What can hang from each mark:
bena: fato gute kibatu kimokad
kibatu: dezu fato gumiros
fato: gute kibatu soze
dolog: fato pagit
soze: fato pagit
molu: fato sumeb
pagit: dolog kibatu
damakil: dezu kimokad sumeb
gumiros: gute soze sumeb
dezu: bena kibatu
kimokad: damakil gumiros kibatu molu
gute: damakil kimokad pagit
sumeb: dezu dolog kimokad molu soze

Each row was made from one small tree. The marks that hang from a mark follow it in brackets, in alphabetical order. Every link used is in the known rows. Write each row's tree.
Known rows:
pagit(dolog(fato) kibatu(gumiros(soze sumeb(molu)))): [-164  120    2   38  -29 -190 -124  370   69  118   44  -11 -109   70
  256  -23   82 -247  104   31  343  -39 -130 -158 -134  268  -82 -215
  191   73   78  113  312 -187   61 -292 -115  -37 -168  367   55  137
   72 -372 -171   38  304   41 -127 -180  -23   69  111   26   99   24
 -238  159   13 -207 -135]
soze(fato pagit(dolog kibatu(gumiros(gute)))): [ -26   76    2   57  -15  -50  -49  318   45  174   47  170 -174   74
  246  -83  238 -132  239   26   44   79 -307 -111    4   58  -56 -190
  180  176    8  185  272 -134   20 -277  -81 -109 -187  235    8  -44
   14 -183  -67 -191  195   87   87 -225  -37 -106   64 -158   41   15
 -131   74  -67 -155  -94]
bena(gute(pagit) kibatu(fato) kimokad(molu)): [  33   -9   50   45   81   97  -20  469  219  522   12  255   82   84
  261 -173   70  -81   -1   49  -13  -77 -378  -39 -116  237  157 -381
 -162   -7   17  268  112 -334   81 -337   32  -55  -81  116  138   37
  -37   90  101   40  285  -88 -361  -13 -129    0   15 -230   75   17
   94  -25 -137  -26 -278]
sumeb(dezu dolog kimokad(damakil) molu): [ -61 -194 -253  -26  100   67   33  280   47  353 -207   80  -32  -90
  312   35  377   32  -79  208  121  -81 -381   41 -291 -233 -134 -468
  250  187  280  -23  175 -285   65 -185 -160  197   -2   36   -6   25
  -13 -244   77 -231  460  -76   25  153 -107    1   16  -59   -8  197
  204  192  124   12 -202]
kibatu(dezu fato(gute soze(pagit))): [ -21  145  -81  -36 -193  169  -63  130  103  183  -35  224 -241   29
  158 -123  341  229  113  -57    7  -88 -199  -93 -123  108  -63 -354
   19  196   42  100  228 -148  153 -328 -358  -25  125   -7   54 -233
  -65 -199  154  -72  326   91 -347  -50   84 -212  139 -167   25  212
   25   -8 -135   44 -373]
soze(fato(kibatu(gumiros))): [  -3   58   15 -118   91   37 -148  232   12  129  145  216 -136   93
  140   11  133   93   84   71   56   11 -421  -72  -21  101   28 -237
  167   74   70  124  111  -81  103 -231 -114  -50  -96  229  -23   99
  -39 -156  -43 -125  297   16 -112  -57 -100 -261  -28  -45  102   14
   -2  110 -111  -52 -223]
kibatu(dezu fato(gute(pagit)) gumiros(sumeb(molu))): [-193   79  -67 -116  -62  259 -291  436  263  170   20  -28 -277  155
  292   34   99   47   67   89  124   31 -128 -275 -272  200   36 -391
  107  207  188   95  300 -234  202 -471 -453   -5   50   97  111 -108
  151 -138  -14   17  279   42 -316 -113  -67 -151   56 -193   12  159
  -95  160   68   27 -461]
dezu(kibatu(fato(gute(kimokad pagit)) gumiros)): [ -56  -24   26  -82  -33  141 -262  332  146  283  106   94  -68   56
  220  131  203   89   13   38   81  -37 -235 -181  -99  130   73 -100
   91  171   99  224  149 -261  119 -283  -50 -118  -59   60  240   21
  -83 -184 -101  -20  172   75 -239   12  -81 -239  -68 -309  -63   95
  -15  186  -95  104 -372]
fato(gute(damakil) kibatu soze): [  53  144   68 -167 -269   26   34  219  200  382   93  284 -142  249
   26   38  267  126   11   35  100 -307 -296  -45  -56  219 -122 -256
  144  212  -76  144   44   63    9 -128  -16  -59  100  208  -53   43
 -179 -404  135   27  167  152 -271 -228  100 -135  -49 -192   92  173
  -87   73 -251   27 -283]
molu(sumeb(dezu dolog soze)): [  46  -14 -212   84    1  -25   48  144  -68  467  -87   36 -252  -97
   24  -63  351  173  128   40  187 -273 -244 -156 -193 -179  -42 -275
  253  170  293  127  105 -205   57 -225   81  245    3  188  -46   19
  -24 -243  100 -105  289   37  -57   34 -171   51    8  -88 -107  328
  121  236   40  -88   39]
sumeb(dolog(pagit) kimokad(damakil gumiros)): [ -65 -148  -80   40   -3   -8 -142  322  276  412   69    2 -125 -137
  147   23  372  126  -74  -62  131 -147 -409   59 -212 -119   22 -316
  166   99  176   82  -51 -198  -55 -142  -70  125 -146   51   77   17
 -141 -254   55 -223  232   67   66  -48 -122  -40 -197 -211   -6  142
   48  175  -13    9 -167]
fato(gute(kimokad(damakil(dezu))) kibatu(gumiros)): [-137  -99   70 -175 -156  166 -173  325  171  413  207  212  -82  134
  181   30  160  113   84   97  100 -350 -419  -58 -209   71 -264 -265
  134  303  126   11   77  -39    1 -201  -97   60  -11  191   -9  120
  -76 -301  -37   30   59   81 -153 -244  -78 -192  -48 -202  169   -6
  -48  141  -26   13 -311]
kimokad(damakil(sumeb(molu)) gumiros(soze) kibatu(fato)): [ -88  131 -282  -27 -124   -2 -150  220  201  172   55  170 -123 -115
  131   71  180   55  157  -85   49 -191 -174  -30 -157   97  -50 -449
  240  -70  199  186   45 -299  -71 -319 -138  194  246   87  270   40
 -123 -346  -64 -283  478  -14 -273   52  -55  -61 -121  -91  -19   62
 -155  221 -176   81 -490]
fato(gute(damakil kimokad) kibatu soze): [  56  -63   25 -189 -359   80   89  241  172  434  102  315  -80  204
   67  131  226  168   47   65   84 -373 -263  -74  -33  153 -155 -184
  112  258   -5  133   46   27   41 -179   38   -5  109  227   14   95
 -207 -402  115   85  152  178 -227 -301  120 -146  -86 -209   82  188
  -70   32 -167   64 -297]
molu(fato(gute(pagit) soze) sumeb(kimokad(kibatu))): [  40  184 -147   56 -415  102  135  205  334  437  -76  208 -227  -93
  -34   91  370   64   59  -61   56 -311 -138 -161 -198  110  -46 -248
  213  279   -1  261  144 -139   45 -177 -139  -55  -43  105   65 -189
 -206 -406  246  -84  259  -61 -292  -14   91   64 -124 -274   62  258
  109  147 -241   41 -138]
kibatu(dezu gumiros(gute(kimokad) soze sumeb)): [-251 -108 -121  -34 -161   57 -245  416   82  237   41   -1 -271   21
  176   78  -63   45  -31  295  203 -186  -19 -309 -302   66  -50 -317
  146  165  178  -72   56  -88  233 -384 -335  267   -4  115  -43 -150
   -2 -194  -30   45  234  107  -34 -204 -121 -280   22  -75  -27  145
  -40  165  134  -23 -223]
kibatu(dezu(bena) fato(gute)): [  13  171 -107 -120 -166  243 -247  112  109  159   -2  102 -140   71
  190  -95  309  176  121    7   69 -102 -361  -63 -183  231  -66 -372
   46  214  111   15  377 -215  140 -337 -394  -60   95   72  154 -115
  -77  -99   52  -57  404   81 -308  -44   34 -332  127 -147   18  154
   77   13 -105   45 -321]
sumeb(dezu kimokad(gumiros) soze): [ -46 -290 -243  222  -52 -226  108  176  -71  370   30  148 -128 -171
  -12   41  311  255   -1  -60  191 -170 -330  -22 -297  -74  -59 -243
   60  251  184   40 -100 -226  228 -106 -216  185  104  149  -41 -104
   10 -311  188 -226  379  -75 -140   79  -98 -261   77  -34 -107  106
  238  214   32  -11 -217]
fato(gute(damakil(sumeb) kimokad pagit(kibatu)) soze): [  59  -28   64  -58 -515  171  145  323  320  447   72  227 -115  167
  134  248  285   31  151   36   37 -288 -144 -154    4  145  -97 -220
  102  257   11  267   96  -70  -14 -275   56  -10  134  161   83  -33
 -108 -357  129   24  176  182 -220 -314  111   19 -164 -300  -69  272
  -75   84  -62   61 -232]
molu(fato sumeb(dezu kimokad(gumiros kibatu))): [  37   72 -274  161 -123  -39   53  126  191  375 -135  157 -135 -230
 -163  -46  298   68   83   -9   19 -214 -319  -69 -288    9  -92 -255
  346  196  108  133   23 -191  190 -191 -236  -13 -102  122   40  -37
 -176 -386  271 -277  350 -178 -118  128 -103   59  -54  -15   36  166
  187  234  -68  -10 -153]
sumeb(dolog kimokad(kibatu(dezu gumiros)) molu): [ -60 -250 -155  -55   65   46 -110  311  112  357 -195 -120  -41    9
  140  245  261  -17   -7  186  121  -79 -334 -199 -306 -112  -80 -403
  201  234  179   24  149 -196  114 -246 -110  114  -98  151   77   67
   -7 -277 -132 -140  362 -125    5  164 -101  -75 -103  -64  -44  157
    2  198   34   -8 -335]
bena(fato kimokad(gumiros)): [  25 -132  -22   31   -6   47   58  200   81  336  139  122  -10 -162
  178  -46  159  210  217  -54 -151 -101 -352   27 -116  143  101 -189
  162  130  159  181  -79 -132  146 -188  -77 -109  -77  114  -46   -2
 -139 -100  235  -77  146  -51 -183   39  -45 -227 -131 -129   52  138
   83  -78  -77   28 -194]
kimokad(molu(sumeb(dezu(bena) dolog))): [ 155   77 -259   63  -41  152  -33  172  -21  435  -77   57 -121  -43
  151  -51  187  -15   18   87    0 -141 -176  -12 -226  -72 -127 -328
  247  111  265  202  250 -226  -50 -301   -7  146  -67   83   30  110
 -111 -136   75 -131  346  -10  -22  -72 -257   97   12 -102   14  282
  117  115 -103  -86   47]
fato(kibatu(dezu) soze(pagit)): [ -42   16   35   32 -164   78   47  177  135  258   22  310 -143   50
   11  -30  266  189  131    3   53 -230 -228 -171 -132    4 -172 -262
   94  231   10  128   53   66   69 -306 -194  125   30   81 -119  -13
  -56 -406  173  -23  143  100 -176   16  -77   19   92   46   -5  117
  -44   19 -204  -42 -226]
gute(damakil(dezu sumeb) kimokad(kibatu(fato))): [  89 -117  -95  -55 -223  256  -30  149  247  375  -27  297  142 -111
  150  113  147   22  220  118 -109 -191 -293 -102  -18    8  -16 -351
  229   78  137  172   49 -255  152 -452   72   16  209  169  184   78
 -161 -214   -7 -283  436   63  -43 -129    8 -108 -172 -105 -176  168
   47  148  -11  166 -425]
sumeb(dolog(fato) molu): [  81  -21  -42   -7   62  178  -72  242    7  202 -135  -30 -114   -7
  257  102  343    4   32   41  187   15 -223  -16 -142  -12   83 -319
  251   69  236  190  267 -352   -8 -286   -5   56 -146  207   94  182
  -45 -237 -108  -31  347   28 -105   82  -89  -10  -47  -48  -21  202
  -51   87  -11  -75 -181]
bena(fato gute(damakil(sumeb) pagit)): [  58  131  -44  -57  -74  183   47  239  371  382  -60  234   50   26
  265   15  124    0   79   70  -52   76 -265 -183  -68  165  212 -415
  200  -12   42  308   18 -242   77 -382   63  -64   78  163  105   16
  -90 -133  273 -189  318   47 -189  -75  -94   18 -183 -286 -158  164
  152  136 -123   63 -242]
fato(gute(kimokad(kibatu molu)) soze(pagit(dolog))): [ 137  -83 -123   21 -378   35  186  182   55  503    4  271 -147   39
  179   59  216   43  116  -44  -58 -284   -2  -43  -57   25 -257 -155
   65  292  101  209  169 -205 -127 -246   63  -13   29   47  125  -57
 -176 -327   81  -23  169   61 -150 -309   73  -29   53 -367   50  246
  -61  -60 -252   11 -190]
sumeb(dolog(pagit) molu): [  73  -20  -16    3   91  225  -59  229  156  375 -112  -12 -187   48
  190   99  366   -6  -68  117  122  -41 -304  -74 -179 -110   53 -251
  161   79  217  186  243 -275  -99 -278   70   84 -222  131  144  120
  -36 -171  -38   -4  131   44  -69    2 -189   91 -105 -173  -95  228
  -69   87   39  -41  -82]
fato(gute kibatu(dezu) soze(pagit(dolog))): [ -45   96   73  -40 -273   18   20  187  152  355    5  244 -231  148
   41  -86  327  138  212  -24   79 -280 -229 -174 -126  119 -326 -270
   69  325  -30   64  150   -5   -6 -234 -163  -50   50  201  -85  -67
  -65 -447  203   51   74  107 -227 -190   59  -52  167 -134  113  169
  -96   28 -234  -74 -247]
gute(damakil(dezu(bena kibatu)) kimokad(molu(fato))): [  59 -131 -243   10 -222  394  -24  145  128  415   34  251  198  -87
  270  117   64  -53   18  190 -125 -111 -153    9 -181   30  -38 -218
  127  181  107  227  221 -224   87 -437   24   67   96   34  196  155
 -236 -210   13 -115  308   38   46 -134 -142  -51  -88 -101 -135  174
   59   33 -236  208 -178]
gumiros(soze sumeb(dezu(bena))): [ -23   93 -152   25  -52  -52  -46  185   40  106   38  229 -183  -32
  172  -16   63   19  -83  166  245 -203  -26 -126 -214   58   -7 -325
  260  103  189  -42  167 -122  136 -340 -246  276   42   19  -62  -63
  -30 -182  153  -45  437   87 -129  -37 -101 -143  191   -6 -140  221
  119  147   18   -4    3]
pagit(kibatu(dezu fato(gute(kimokad)) gumiros)): [ -97   30   10  -80  -80   53 -213  289  110  249   44   44 -122  134
  124  -26  214   22  124   62  121 -153 -479 -144 -149  178 -141 -282
   28  211   40   29  279  -52  216 -252 -300  -82  -76  212  125   16
   15 -181 -102  -12  259   30 -236 -124  -35 -160   21  -56  121   34
  -99   97  121  -78 -370]
gumiros(gute(damakil) soze(pagit) sumeb): [ -62  121 -113   89 -178   53  -70  479  253  210   -8  253 -232   11
  204    0   77 -133 -124  182  214 -160  148 -208 -142    4  165 -327
  345   22   69  125   59  -82  103 -374 -142  281   36  118  -74 -160
 -116 -217  114 -150  261  244   45 -291   -8 -142  -18 -222 -184  203
  -79  157  -44  -28  -94]
pagit(dolog(fato(gute kibatu(dezu gumiros) soze))): [ -77  107   67  -73 -199  -68 -123  210   46  270   50   63 -165   74
  155 -116  230   79  189  -36  190 -116 -251  -77 -136  310 -213 -229
   93  211   51   74  172 -215   29 -226 -139 -192  -23  293   -1   34
  -63 -426    8   57  226   72 -227 -192   74 -143  138  -98  201   89
  -83   69 -200 -111 -291]
damakil(dezu sumeb(dolog kimokad(kibatu molu) soze)): [  81 -141 -115  100  -76   19   48  124   42  487  -52  116  -30 -181
  134  213  293   23  217   53   92 -231 -283 -198 -202 -208 -112 -588
   97  150   73  151   45 -284   44 -229   64  213  158  285   19  -61
  -28 -206  -44 -300  527  -99  -15   43 -122 -116  -91  -16 -123  231
  150  296  -63  -35 -218]
damakil(kimokad(gumiros(soze)) sumeb): [ -36  -87   24    8 -171   94  -32  246  215  245  111  137 -112  -66
   51   99  188  135  234   44   86 -105 -147 -104 -123  -37  -16 -227
  215  -12  146  191 -125 -153   88 -264  -25  174   -7  222  -48  -26
  -54 -294  196 -156  275   39 -146 -119  -77 -214 -205  -39  -30  193
   48  148  -44  -22 -144]
pagit(dolog kibatu(dezu fato gumiros(gute))): [-137  155    2  -18  -78 -128 -261  314   84  298  -49  -57 -144   68
  176 -199  178 -114  218   89  149  -63 -488 -148 -150  258 -179 -288
   43  174   24   50  355 -152  168 -250 -228 -215 -104  359   95  -44
   47 -228 -126  -71  271   61  -83 -209  -19 -103   85   -3  133    9
 -158  131   77 -157 -312]
sumeb(molu soze(fato(kibatu) pagit)): [ -15 -108 -198   70   33  150  145  238  -52  185   33  296 -164   53
  221  132  322  106  146  -15  156  -23 -170 -184  -92 -117   52 -237
   76  152  156  264  253 -219   11 -326  -57  242   77  259   67   56
   74 -244  -29  -95  260   13 -180   34  -99 -100   60  -86  -98   75
  -73   66 -169  -67 -185]
kimokad(damakil(dezu(bena)) gumiros): [-128    3 -122   81 -179  150 -171  104  168  254  212  146  -39 -106
  168 -101  166  170  151  -96  -84 -217 -330  201 -241  110 -140 -319
  189  228  219   75   25 -132 -115 -287 -191  163  101  -80   -6   12
  -82 -283   65 -169  187   78  -52  -37 -205  -99  -23  -59  -73   36
  -15   81 -174  174 -155]
damakil(dezu(bena(fato)) kimokad(kibatu)): [ 107 -120   41  -49 -186  250   63  -56  168  338   36  335  148 -193
  278  -35  205  135  330  107 -170 -280 -433   45 -208   75 -102 -363
  188  256   96   60  159 -151   81 -274  -63   24   22   53   15  -43
  -93 -170   85 -105  335    9  -78  105  -86 -319  -21  -29  -69   91
  159 -108 -204  203 -229]
gumiros(gute(kimokad(damakil) pagit(kibatu)) sumeb(dezu)): [ -18  -47  -13  105 -277   53   -3  493  273  413  -42  254 -186  -59
  279  -29  136  -75   87  235  119 -375 -253  -86 -130   36  -84 -370
  251  215  205   21  149 -222   69 -294 -262  125  -15  108   53  -95
    3 -188  102  -80  283  165   45 -184 -139   17   17 -102  -56  148
   40  113  230   -8 -210]
soze(pagit(dolog(fato(kibatu(gumiros(gute(kimokad))))))): [ -31  -97   38   75 -139   71  -74  389  110  297   49  173  -83  -27
  234  -48  242  -23  172  -27  175  -53 -149 -133 -133   30  -76  -98
  214  211  149  216  159 -252   19 -353  -34  -10 -168  248   21   80
  -68 -343  -24  -93  103  156   30 -237  -30  -66   44 -189   29    5
  -72   78  -88 -163 -178]
kimokad(damakil gumiros(gute)): [ -89   77 -119   76 -190   16 -188  319  173  343  114   90 -194  -59
  113 -116  188  123   40  -27    3 -216 -311  154 -168  110  -52 -275
  231  110  187  111  -59 -175  -98 -147 -190   91    6   32   31  -62
 -142 -279   56 -208  162  104  -34 -137 -149 -146 -130 -179   31   49
  -65  107  -96   46 -233]
dezu(bena(fato gute(damakil kimokad) kibatu)): [  86  -35 -115 -194  -83   86   45  139  142  412   47  268  255  116
  251   72   88   59   76   94    8 -169 -370 -149  -97  247   66 -287
   95  190  -45  125  235 -116   72 -305   58   71  -15  122  164  132
 -116 -136   20    1  350   60 -125  -34  -78  -89  -31 -204  -91   44
   82  -17 -171   85 -118]

Write each row's tree:
[-147   38   62  -85   51   30 -251  361  191  248   98   75 -138  136
   36  -16   34   60   66  150  180 -172 -323 -257 -200  103  -97 -293
  200  170   96    0   48   41  170 -315 -281   78  -86  216 -102  107
   51 -289   13  -35  185   28 -101  -55 -195  -55   13   70   59   53
  -73  185    3 -104 -264]  fato(kibatu(dezu gumiros(sumeb)))
[ -50  127   75   30   17   -8 -119  381  333  270    7  134 -127  179
  180  -63   86  -87  -10   36  191  -21 -338 -144 -113  212  145 -329
   76   77   49  207  120 -181   79 -352 -105  -29 -127  144  114   28
   39 -106   81  -23  240   75 -236  -99 -162   61  -33 -150  -84   49
   -1  173   32  -34 -209]  bena(gute(pagit(kibatu(fato gumiros(sumeb)))))
[  37  143  -37  -29   -2   -2 -105  106   42  190   12  222  -32  -26
  137   19  253  153   11    0   36  -54 -239  -79   24  123   95 -162
   87   51   -6  223  125 -198  106 -206  -54 -101    3    9  170  -48
 -147 -226   -2  -93  340   57 -267  181  -44 -160    0  -96  -91  166
   38   99 -226  117 -281]  dezu(kibatu(fato(soze)))
[  23    5 -132  -44  -87  235  -94  135  -19  250   66  305  -70  -49
  316   -8  164   74   87  107 -167  -84 -288   90   18   48 -103 -347
   90   81  112   68  179 -304  -16 -233 -111  -59   72   49  149  -38
 -154  -64    1 -141  359  -25 -116 -105  -81 -316   21 -232   83  150
   93    8 -174  145 -255]  soze(fato(gute(kimokad(damakil(dezu(kibatu)) molu))))
[-127  134 -117 -282 -208   99 -200  204  123  107  162   25 -264  246
  274   61  125  223  160   51  181  -99 -126 -243 -241  316  -39 -388
   57  341   20   28  295  -59  167 -390 -481   57  135  -17   63 -202
   19 -174  -37   77  393  163 -310 -134   54 -305  133 -139   48  200
  -58   85 -122   63 -337]  kibatu(dezu(bena) fato(gute soze) gumiros(sumeb))
[ 126  -51   73 -108 -231  291   80  -46  247  328   40  315  148 -149
  257  109  249  110  501  134 -142 -245 -383 -121 -157   39 -135 -464
  244  210   31  123  113 -183   55 -322  -40   55   95  145   25  -71
  -70 -196  102 -198  421   -9  -83   93  -73 -267 -103    1  -90  146
  179   22 -174  128 -230]  damakil(dezu(bena(fato)) kimokad(kibatu) sumeb)
[ 111  -48  -84    4 -197  191  -42  262   53  442   30  169 -112   49
  161   42  161   38  -65   58   -6 -201 -192   23  -93   29 -129 -181
   90  158  191  129  172 -226  -11 -195  -47  -18  -71  132  106   31
 -141 -138   70  -45  199   -2 -187 -272  -60 -166  -48 -312   83  195
   66    7  -39  -20 -152]  fato(gute(kimokad(molu)))
[ -28   20  -18  163 -106 -181 -116  392  143  223   34   31 -339  -25
   36   74  160  -42   84  -18  231 -245  -77 -165 -182    1   43 -338
  298  113   74  111   33  -63   46 -242 -118  226 -119  238  -39  -29
  -57 -283   40  -55  187  181   45 -191 -124  -89  -52  -41  -98  185
 -218  206   60 -102  -93]  kimokad(gumiros(gute soze(pagit(kibatu)) sumeb(dolog)))
[  81   41  -55 -123 -326  165  118  222  170  435   59  242 -120  164
  197   -5  210  101  -14   90  -31 -176 -117   89  -82  132  -62 -239
   99  155   23  197   45  -68   -2 -161  -12   -8  100   43  -25  -93
 -177 -272  178  -30  242  109 -220 -300   95 -196  -98 -312   86  281
   10  -55 -273   98 -214]  fato(gute(damakil(kimokad(molu))) soze)
[  76   -8  131  104 -276  181  -64  330  173  252   43  183 -101  -33
  193   41  331    8   78  -81  152 -181 -264   14  -67  210   -5 -194
  136  156  144  176  197 -316   35 -250 -132 -114 -111  208  146   80
 -100 -263    3   19  243   89 -255 -122   19 -129   -3 -211   56   77
    4   11  -18  -61 -273]  dolog(fato(gute(kimokad pagit(kibatu))))
[   5  -57   43   17  -41  236  -42   -4   73  271   93  233  165 -141
  282   25  220  123  241  103 -153 -161 -372  -38 -166  139  -30 -287
  119  264   31  102  132 -164   80 -281  -59  -55   16  -11   18  -39
 -140  -99   87  -18  197   -2 -118  231 -135 -267   49  -49 -146  112
  164  -21 -222  195 -124]  damakil(dezu(bena(fato kimokad) kibatu))
[ -28  -65   74  152 -220  162  -45  300  269  317   77   80  -42  -77
  149   15  229   35  249  -40  -53 -188 -393  -84 -188  207  -27 -251
   76  249  152  176  166  -90   85 -335 -197  -49  -46  121   45   32
    3 -195  147   11  128   38 -166   37 -140   -7  -36  -43  -77   85
  -31  -32  -39    9 -201]  gute(pagit(kibatu(dezu(bena(fato kimokad(gumiros))))))
[-186 -191 -340   64  -77   78  104  330   62  341   11  167  -14  -62
  290  124  311  102  -95   27  225 -136 -188  -47 -226 -124   -5 -285
   38  167  231  141  145 -249    4 -173 -154  320  137  118   64  -75
   28 -297  -12 -193  378  -68 -179   76  -42  -74  -48 -171  -68   79
  109  130  -91   15 -192]  sumeb(kimokad(damakil) molu soze)
[ -78  156 -332   30 -217   52  181  122  156  348  -80  275 -148 -181
   74 -111  338  147   13   60   60 -215 -206  -25 -245  -33 -111 -302
  253  208   81  141  100 -113  123 -184 -273  118   15  -33  -64 -186
 -175 -387  315 -213  403  -74 -164   84   -4  129   -3  -56  102  233
  259  163 -135   25  -44]  molu(fato(soze) sumeb(dezu kimokad(damakil)))
[-135   52 -118  -35   54   62 -197  316   45   84  154  158 -179   -9
  250  -27  143   63  -90  -37  202   74  -86 -154 -223   10  146 -185
  122   55  159  230  182 -128  180 -382 -147  165  -37   42   33  -47
  -22 -156  -68 -118  278  118 -230  -96  -33 -223   17 -200  -42   31
  -38  176  -56  -43 -239]  kibatu(fato gumiros(soze(pagit)))
[   9  188  -74   79 -169   91  118  123  146  243  -34  241 -188  -22
   40  -60  318   54   85   11   72 -121 -219  -95 -146   24  -38 -223
  114  223  -44  196  209    2  118 -264 -250   35  -98   26  -21 -104
  -99 -350  177 -102  236   -1 -166   28  -19  115   32   25    7  166
  -26   21 -157  -49  -98]  molu(fato(soze(pagit(kibatu(dezu)))))
[ -28  310 -313    5  -93  239  -70  310  197  435   40  242  -91  -87
  182 -199  132  -64  -20   38    6 -217 -208   46 -190  -10 -122 -341
  239  -12  179  271  225 -143 -109 -262 -138  133  -25  114   66  130
 -187 -279   96 -228  310  -67 -120 -117 -206  264 -111  -91  238  116
    7  112 -282  -94  -89]  kimokad(damakil molu(fato(kibatu) sumeb))
[-107    2  -95  -19  -46  -88  -87  419   37  273  142   55 -309  104
  271   28   85   18  132   98  243  -30  -60 -260 -134   48   88 -223
  190  219  106  151  124 -177   70 -293 -136  127  -57  210  -39 -159
   67 -174  -94 -114  223  142   47 -268  -70 -225   17 -230  -46  118
  -91  191  -32 -111 -109]  kibatu(gumiros(gute sumeb(soze(fato pagit(dolog)))))
[  44  248 -150    3 -165   38  148   63  109  352  -69  297 -224  -56
  -85 -103  303  145  132   61   97 -287 -290 -133 -210   52 -146 -247
  264  204   30  191  144  -38  132 -219 -154   34  -48  170  -70    4
 -150 -430  286  -44  260  -28 -239   53  -79  166   37   85  119  216
  106  160 -147  -60  -60]  molu(fato(kibatu soze) sumeb(dezu))
[-147  -57 -179  -19  -13   97   -7  334  152  203  -41  153  -42   -1
  136  204  218  -50 -159  132  250  -16 -233 -185 -336   -3  -12 -248
  137  158   47  165  221 -118  194 -221 -232  113 -122  267   16   52
  -48 -361   48  -75  304 -134 -219   55  -32  -72  -68   -4   79   13
   52  198  -57  -66 -212]  sumeb(kimokad molu(fato(kibatu(gumiros(soze)))))
[  65  103  -35 -110 -117  -27  -60  193  126  283   81  200 -190  105
  121   35  248  107   74  -60   59 -165 -234  -98 -129  146   -9 -244
  148  231   25  195  119 -125   39 -235 -111  -45    6  -11  139  -86
 -111 -253  -94 -128  275   58 -276  -36   49 -198   -4 -291   19   80
  -92   95 -209   36 -414]  kimokad(kibatu(fato(gute soze(pagit)) gumiros))
[ -46  114   41 -104  134  -60 -211  326   55  315  131  142    7   87
  112  -47  120   33  -27   -3  115  -86 -386 -155 -106  167   79 -199
   66  104  -11  146  209  -88  163 -212  -87   -1 -160  144   51   43
   73 -156 -193  -83  307  -26 -239   27 -103 -103    4 -126   59  -43
  -68  153  -22  -60 -262]  bena(kibatu(fato gumiros))
